Here is a tiny trained network, its code and every weight. The questions are about switching its units off for an input and a class, where a switched-off unit gives its printed mean instead of its output.

import numpy as np


def w(rows, s, z=0):
    codes = np.array(rows[::2]) - 128.0
    scale = np.full(codes.shape[1], s)
    scale[-1] = z or s
    return codes * scale


def f(y):
    return np.maximum(y, 0)


def log_softmax(a):
    a = a - a.max(-1, keepdims=True)
    return a - np.log(np.exp(a).sum(-1, keepdims=True))


def net(x, mask):
    res = np.array(x, float).reshape(1, 5) / 4 @ E
    y = f(res @ A[0][:, :-1].T + A[0][:, -1])
    res = res + np.where(mask, y, B[0][:, -1]) @ B[0][:, :-1]
    return log_softmax(res[-1] @ U[:, :-1].T + U[:, -1])


A, B = {}, {}
E = w([
[10,93,139,112,86,42,78],'x0',
[186,67,30,176,59,161,127],'x1',
[88,4,188,119,149,166,180],'x2',
[244,68,82,77,174,58,112],'x3',
[138,152,161,86,75,88,228],'x4',
],0.011)
A[0] = w([
[148,85,50,164,13,166,120,88],'N0',
[114,126,129,144,173,154,62,15],'N1',
[116,211,194,98,217,96,121,110],'N2',
[114,123,113,163,174,167,42,73],'N3',
[78,175,155,147,153,173,162,209],'N4',
[160,194,124,141,77,93,80,68],'N5',
[177,91,89,68,161,80,96,150],'N6',
[156,233,97,124,116,99,67,2],'N7',
[102,138,132,157,102,45,79,66],'N8',
[123,152,118,52,45,95,203,63],'N9',
[179,80,114,47,186,114,143,133],'N10',
[101,151,188,39,199,116,92,204],'N11',
[167,165,173,119,40,90,219,90],'N12',
[161,133,161,179,190,158,194,110],'N13',
[159,119,94,176,135,165,183,93],'N14',
[109,162,85,134,98,76,96,118],'N15',
[115,89,80,129,39,101,102,90],'N16',
[71,39,133,154,115,75,107,173],'N17',
[59,182,139,207,47,246,146,64],'N18',
[181,161,140,166,170,138,146,81],'N19',
[146,169,72,159,210,209,177,80],'N20',
],0.012,0.0034)
B[0] = w([
[159,154,178,176,217,105,147,234],'N0',
[83,145,77,116,156,168,153,164],'N1',
[179,155,99,183,142,143,125,221],'N2',
[33,140,2,23,185,198,165,189],'N3',
[159,82,97,160,103,111,118,204],'N4',
[152,19,125,106,112,183,141,192],'N5',
[116,132,36,146,58,94,174,211],'N6',
[196,84,161,126,103,195,100,212],'N7',
[89,166,146,119,96,96,74,188],'N8',
[65,134,85,96,162,177,101,202],'N9',
[143,114,87,151,69,135,125,205],'N10',
[175,110,100,192,154,147,83,218],'N11',
[76,158,65,109,167,216,144,216],'N12',
[116,125,165,111,93,145,40,187],'N13',
[145,149,154,146,130,165,59,187],'N14',
[125,110,166,147,105,145,93,185],'N15',
[108,138,137,169,175,117,66,196],'N16',
[151,125,153,117,86,162,27,218],'N17',
[155,94,39,150,62,77,150,251],'N18',
[99,160,161,86,77,59,85,178],'N19',
[97,169,175,126,92,133,80,205],'N20',
],0.0097,0.015)
U = w([
[151,139,55,144,36,85,166,124],'0',
[62,208,79,53,196,231,141,163],'1',
[110,221,205,111,65,146,27,53],'2',
[177,18,186,108,107,225,121,252],'3',
[181,222,138,245,238,120,110,144],'4',
[128,208,111,125,120,101,148,189],'5',
[87,199,254,128,183,100,212,16],'6',
[134,138,115,30,191,94,248,44],'7',
],0.0082,0.004)

Each question gives the input, the list of numbers given to net, and the class t.
The units are the neurons (one row each of A and B). Each row of codes is followed by its name. A weight is (code - 128) times the scale printed after its matrix; where a second scale follows, it is the last column's (A, B and U).
mask holds one flag per neuron, in row order. A switched-off neuron (its flag False) gives its mean, the last column of its row in B, instead of its output. The means were averaged over made-up inputs and are rounded, as every weight is.
A unit's drop is (log p(t) with every unit on - log p(t) with that unit switched off) / (log p(t) with every unit on - log p(t) with every unit switched off).
The circuit of an input: a set's keep is (log p(t) with only the set's units on - log p(t) with every unit switched off) / (log p(t) with every unit on - log p(t) with every unit switched off). Starting from the 12 units with the biggest drops (on a tie, the unit counted first), units are removed one at a time, each time the one whose removal leaves the highest keep (on an exact tie, the one counted first), for as long as the keep stays at least 0.8.
units of the circuit, in order: the units of the circuit, biggest drop first
unit that matters most: the unit with the biggest drop
top k neurons: the k neurons with the biggest drops, biggest first
drop when u is switched off: that unit's drop, to one decimal
input [2,-8,-3,3,6], class 4: top 2 neurons	N2; N11
input [-1,-1,6,8,-8], class 0: units of the circuit, in order	N6
input [0,-5,-4,7,0], class 0: top 2 neurons	N6; N0
input [-3,6,5,0,1], class 4: units of the circuit, in order	N0; N5
input [3,5,-8,-1,3], class 3: units of the circuit, in order	N5; N7
input [8,-4,8,-8,-8], class 0: top 2 neurons	N18; N4
input [2,7,-6,6,-7], class 1: top 2 neurons	N3; N18
input [-3,-3,2,-8,-7], class 0: top 2 neurons	N18; N4
input [-8,1,1,-8,-8], class 0: top 3 neurons	N18; N4; N12
input [-6,-5,2,1,7], class 1: top 3 neurons	N12; N9; N17
input [2,-8,4,-3,5], class 4: units of the circuit, in order	N11; N2
input [2,-3,-7,5,-2], class 3: top 4 neurons	N7; N5; N18; N15
input [6,0,6,-5,-6], class 1: top 3 neurons	N3; N1; N7
input [1,-8,7,1,5], class 4: top 3 neurons	N2; N11; N5
input [-3,-7,5,-6,-1], class 4: units of the circuit, in order	N2
input [8,8,-4,6,-2], class 2: top 2 neurons	N17; N8
input [4,-4,7,-1,-8], class 1: top 2 neurons	N3; N1
input [0,6,4,-7,6], class 0: top 2 neurons	N18; N3
input [1,-3,-7,-3,5], class 3: units of the circuit, in order	N7; N5
input [-7,-5,-5,6,-5], class 2: top 2 neurons	N20; N18
input [-8,5,3,4,-5], class 2: unit that matters most	N20
input [3,0,-6,-4,4], class 3: units of the circuit, in order	N5; N7
input [-2,-7,-3,-4,6], class 4: top 4 neurons	N2; N3; N11; N4
input [2,-6,5,4,-4], class 4: drop when N17 is switched off	-0.1
input [-5,6,-7,-1,2], class 3: drop when N7 is switched off	0.6
input [3,3,-3,-4,6], class 1: drop when N9 is switched off	0.4
input [7,-1,7,-7,6], class 0: drop when N13 is switched off	0.2
input [6,3,-8,6,4], class 3: unit that matters most	N5
